Below are the code and all the weights of a small trained network. Each question names an input and a class and asks about switching units off, where a switched-off unit gives its printed mean instead of its output.

import numpy as np


def w(rows, s, z=0):
    codes = np.array(rows[::2]) - 128.0
    scale = np.full(codes.shape[1], s)
    scale[-1] = z or s
    return codes * scale


def f(y):
    return np.maximum(y, 0)


def log_softmax(a):
    a = a - a.max(-1, keepdims=True)
    return a - np.log(np.exp(a).sum(-1, keepdims=True))


def net(x, mask):
    res = np.array(x, float).reshape(1, 4) / 4 @ E
    y = f(res @ A[0][:, :-1].T + A[0][:, -1])
    res = res + np.where(mask, y, B[0][:, -1]) @ B[0][:, :-1]
    return log_softmax(res[-1] @ U[:, :-1].T + U[:, -1])


A, B = {}, {}
E = w([
[253,124,132,103,173,138,114,79,121,126,89],'x0',
[119,142,97,110,124,131,112,120,90,22,59],'x1',
[120,128,133,148,181,151,156,167,54,102,190],'x2',
[152,195,157,82,174,165,163,122,170,151,141],'x3',
],0.014)
A[0] = w([
[143,184,172,99,220,165,159,148,116,126,187,135],'N1',
[130,36,124,173,72,67,108,136,73,141,153,118],'N2',
[106,102,100,158,121,143,132,145,111,179,176,185],'N3',
[171,132,130,97,119,130,119,77,164,121,55,250],'N4',
[137,165,152,111,190,169,139,162,118,138,168,134],'N5',
[112,146,137,111,112,87,138,102,173,126,84,79],'N6',
[149,159,142,121,191,150,158,107,132,123,188,137],'N7',
[61,187,167,108,102,146,150,178,220,211,209,220],'N8',
[2,136,133,129,66,119,135,182,123,105,164,211],'N9',
[199,135,108,158,203,148,131,151,59,116,180,97],'N10',
[105,160,91,130,78,133,100,124,200,122,89,109],'N11',
],0.011,0.0019)
B[0] = w([
[128,190,64,162,104,179,92,186,131,190,127,212],'N1',
[90,169,68,208,136,77,150,139,162,128,169,206],'N2',
[91,145,125,163,114,85,121,97,153,63,114,181],'N3',
[108,132,112,156,95,97,136,176,87,78,158,204],'N4',
[98,139,119,173,150,182,160,143,139,184,157,187],'N5',
[174,109,152,132,168,105,133,76,127,131,161,167],'N6',
[44,121,113,100,185,202,110,119,143,130,108,185],'N7',
[57,10,185,162,109,42,131,31,177,163,118,251],'N8',
[121,166,70,225,147,120,119,133,190,194,167,250],'N9',
[162,101,207,43,95,108,135,96,147,137,93,201],'N10',
[92,80,186,104,133,111,140,112,106,138,133,182],'N11',
],0.011,0.017)
U = w([
[204,2,219,57,98,40,109,61,82,77,117,233],'0',
[121,149,29,182,120,126,85,186,126,123,178,191],'1',
[197,135,146,18,164,241,86,187,76,140,90,8],'2',
[105,68,158,112,150,152,105,97,167,210,152,95],'3',
],0.008,0.0016)

Each question gives the input, the list of numbers given to net, and the class t.
The units are the neurons (one row each of A and B). Each row of codes is followed by its name. A weight is (code - 128) times the scale printed after its matrix; where a second scale follows, it is the last column's (A, B and U).
mask holds one flag per neuron, in row order. A switched-off neuron (its flag False) gives its mean, the last column of its row in B, instead of its output. The means were averaged over made-up inputs and are rounded, as every weight is.
A unit's drop is (log p(t) with every unit on - log p(t) with that unit switched off) / (log p(t) with every unit on - log p(t) with every unit switched off).
The circuit of an input: a set's keep is (log p(t) with only the set's units on - log p(t) with every unit switched off) / (log p(t) with every unit on - log p(t) with every unit switched off). Starting from all 11 units, units are removed one at a time, each time the one whose removal leaves the highest keep (on an exact tie, the one counted first), for as long as the keep stays at least 0.8.
units of the circuit, in order: the units of the circuit, biggest drop first
most important unit: the unit with the biggest drop
top k neurons: the k neurons with the biggest drops, biggest first
drop when u is switched off: that unit's drop, to one decimal
input [8,-3,-1,6], class 2: units of the circuit, in order => [N8; N9]
input [6,-4,-4,-7], class 1: top 3 neurons => [N8; N2; N10]
input [2,2,3,-2], class 0: units of the circuit, in order => [N9]
input [3,2,-2,6], class 1: top 3 neurons => [N4; N10; N8]
input [3,-4,-4,-6], class 1: top 3 neurons => [N8; N2; N10]
input [-3,-8,5,-6], class 1: top 2 neurons => [N2; N3]
input [2,-2,-7,-8], class 1: top 3 neurons => [N2; N8; N10]
input [0,8,-1,1], class 0: top 3 neurons => [N9; N1; N2]
input [2,2,-1,5], class 1: top 3 neurons => [N10; N8; N4]
input [2,-1,-2,-6], class 1: top 2 neurons => [N8; N2]
input [6,-3,-3,-4], class 1: top 3 neurons => [N8; N10; N11]
input [1,5,-5,8], class 1: top 3 neurons => [N8; N10; N4]
input [7,3,1,4], class 2: drop when N4 is switched off => 0.0
input [3,7,-8,-5], class 0: drop when N9 is switched off => 0.1
input [4,-8,-8,-7], class 1: most important unit => N2
input [4,3,7,1], class 2: drop when N8 is switched off => 0.1
